Here is a tiny trained network, its code and every weight. The questions are about switching its units off for an input and a class, where a switched-off unit gives its printed mean instead of its output.

import numpy as np


def w(rows, s, z=0):
    codes = np.array(rows[::2]) - 128.0
    scale = np.full(codes.shape[1], s)
    scale[-1] = z or s
    return codes * scale


def f(y):
    return y / 2 * (1 + np.tanh(0.7978845608 * (y + 0.044715 * y**3)))


def log_softmax(a):
    a = a - a.max(-1, keepdims=True)
    return a - np.log(np.exp(a).sum(-1, keepdims=True))


def net(x, mask):
    res = np.array(x, float).reshape(1, 3) / 4 @ E
    y = f(res @ A[0][:, :-1].T + A[0][:, -1])
    res = res + np.where(mask, y, B[0][:, -1]) @ B[0][:, :-1]
    return log_softmax(res[-1] @ U[:, :-1].T + U[:, -1])


A, B = {}, {}
E = w([
[42,182,185,152,166,82,135,161],'x0',
[120,144,57,118,252,110,91,76],'x1',
[153,90,182,80,128,28,152,119],'x2',
],0.016)
A[0] = w([
[54,249,152,197,115,226,142,192,148],'neuron 1',
[241,89,66,124,71,188,104,143,37],'neuron 2',
[109,199,93,152,219,112,59,39,1],'neuron 3',
[146,99,180,111,134,38,214,123,192],'neuron 4',
[196,85,133,72,199,114,97,147,148],'neuron 5',
[53,185,162,150,181,50,117,196,32],'neuron 6',
[135,56,78,83,148,65,90,72,120],'neuron 7',
[127,169,140,119,171,82,184,78,46],'neuron 8',
[82,121,158,147,133,154,139,202,180],'neuron 9',
[112,124,188,132,112,82,147,194,79],'neuron 10',
[191,95,141,116,163,152,106,36,108],'neuron 11',
[90,178,68,154,204,109,106,82,201],'neuron 12',
[162,38,65,94,178,107,131,17,111],'neuron 13',
[136,116,90,182,153,210,79,130,43],'neuron 14',
[211,87,100,97,140,118,113,130,140],'neuron 15',
[108,134,51,213,147,255,104,155,213],'neuron 16',
[168,52,69,147,86,180,142,79,156],'neuron 17',
[153,78,212,104,59,174,179,140,73],'neuron 18',
],0.0079,0.0095)
B[0] = w([
[80,211,133,172,153,219,189,205,215],'neuron 1',
[146,123,233,208,210,11,22,124,190],'neuron 2',
[198,63,210,231,177,1,26,133,196],'neuron 3',
[146,75,97,78,134,121,70,32,218],'neuron 4',
[94,226,148,158,133,193,149,150,179],'neuron 5',
[187,6,122,58,57,75,56,22,186],'neuron 6',
[75,166,122,147,128,184,154,165,183],'neuron 7',
[94,130,52,99,99,197,166,129,143],'neuron 8',
[115,202,151,185,151,140,176,197,170],'neuron 9',
[124,194,155,189,230,122,116,141,162],'neuron 10',
[77,150,59,110,140,155,168,173,170],'neuron 11',
[120,53,97,65,47,165,141,35,239],'neuron 12',
[109,193,130,104,146,209,208,141,206],'neuron 13',
[116,50,38,70,28,170,124,8,167],'neuron 14',
[95,119,79,102,115,204,187,167,179],'neuron 15',
[229,94,176,168,132,41,14,110,249],'neuron 16',
[145,33,122,107,116,70,121,78,205],'neuron 17',
[172,69,94,68,87,91,47,7,184],'neuron 18',
],0.007,0.016)
U = w([
[147,134,227,189,171,60,110,146,244],'0',
[134,99,57,74,79,137,133,101,4],'1',
[55,245,106,144,144,220,251,201,162],'2',
],0.015,0.0032)

Each question gives the input, the list of numbers given to net, and the class t.
The units are the neurons (one row each of A and B). Each row of codes is followed by its name. A weight is (code - 128) times the scale printed after its matrix; where a second scale follows, it is the last column's (A, B and U).
mask holds one flag per neuron, in row order. A switched-off neuron (its flag False) gives its mean, the last column of its row in B, instead of its output. The means were averaged over made-up inputs and are rounded, as every weight is.
A unit's drop is (log p(t) with every unit on - log p(t) with that unit switched off) / (log p(t) with every unit on - log p(t) with every unit switched off).
The circuit of an input: a set's keep is (log p(t) with only the set's units on - log p(t) with every unit switched off) / (log p(t) with every unit on - log p(t) with every unit switched off). Starting from the 12 units with the biggest drops (on a tie, the unit counted first), units are removed one at a time, each time the one whose removal leaves the highest keep (on an exact tie, the one counted first), for as long as the keep stays at least 0.8.
circuit, biggest first: the units of the circuit, biggest drop first
most important unit: the unit with the biggest drop
k most important neurons: the k neurons with the biggest drops, biggest first
drop of u: that unit's drop, to one decimal
input [-7,-8,-8], class 0: circuit, biggest first : [neuron 2]
input [-8,-5,-8], class 0: 2 most important neurons : [neuron 2; neuron 16]
input [0,-3,6], class 1: 2 most important neurons : [neuron 2; neuron 3]
input [0,-2,-5], class 0: 3 most important neurons : [neuron 16; neuron 13; neuron 15]
input [1,1,-3], class 0: 2 most important neurons : [neuron 16; neuron 13]
input [-8,-1,-6], class 0: 3 most important neurons : [neuron 2; neuron 16; neuron 12]
input [3,3,-7], class 0: 2 most important neurons : [neuron 16; neuron 3]
input [8,7,6], class 1: 2 most important neurons : [neuron 12; neuron 6]
input [2,1,1], class 1: 4 most important neurons : [neuron 3; neuron 2; neuron 16; neuron 1]
input [1,8,4], class 1: 3 most important neurons : [neuron 12; neuron 3; neuron 1]
input [1,8,1], class 1: 3 most important neurons : [neuron 12; neuron 2; neuron 3]
input [1,-8,-3], class 2: 2 most important neurons : [neuron 1; neuron 3]
input [3,1,4], class 1: 3 most important neurons : [neuron 3; neuron 2; neuron 16]
input [1,3,5], class 1: 2 most important neurons : [neuron 1; neuron 4]
input [8,-4,-2], class 2: circuit, biggest first : [neuron 1]
input [5,6,1], class 1: 2 most important neurons : [neuron 12; neuron 2]
input [-8,-1,-8], class 0: drop of neuron 16 : 0.5
input [-6,-5,-4], class 0: drop of neuron 2 : 0.8
input [-2,1,7], class 2: drop of neuron 6 : 0.1
input [-4,-5,-3], class 0: drop of neuron 2 : 0.2
input [8,1,3], class 1: most important unit : neuron 6
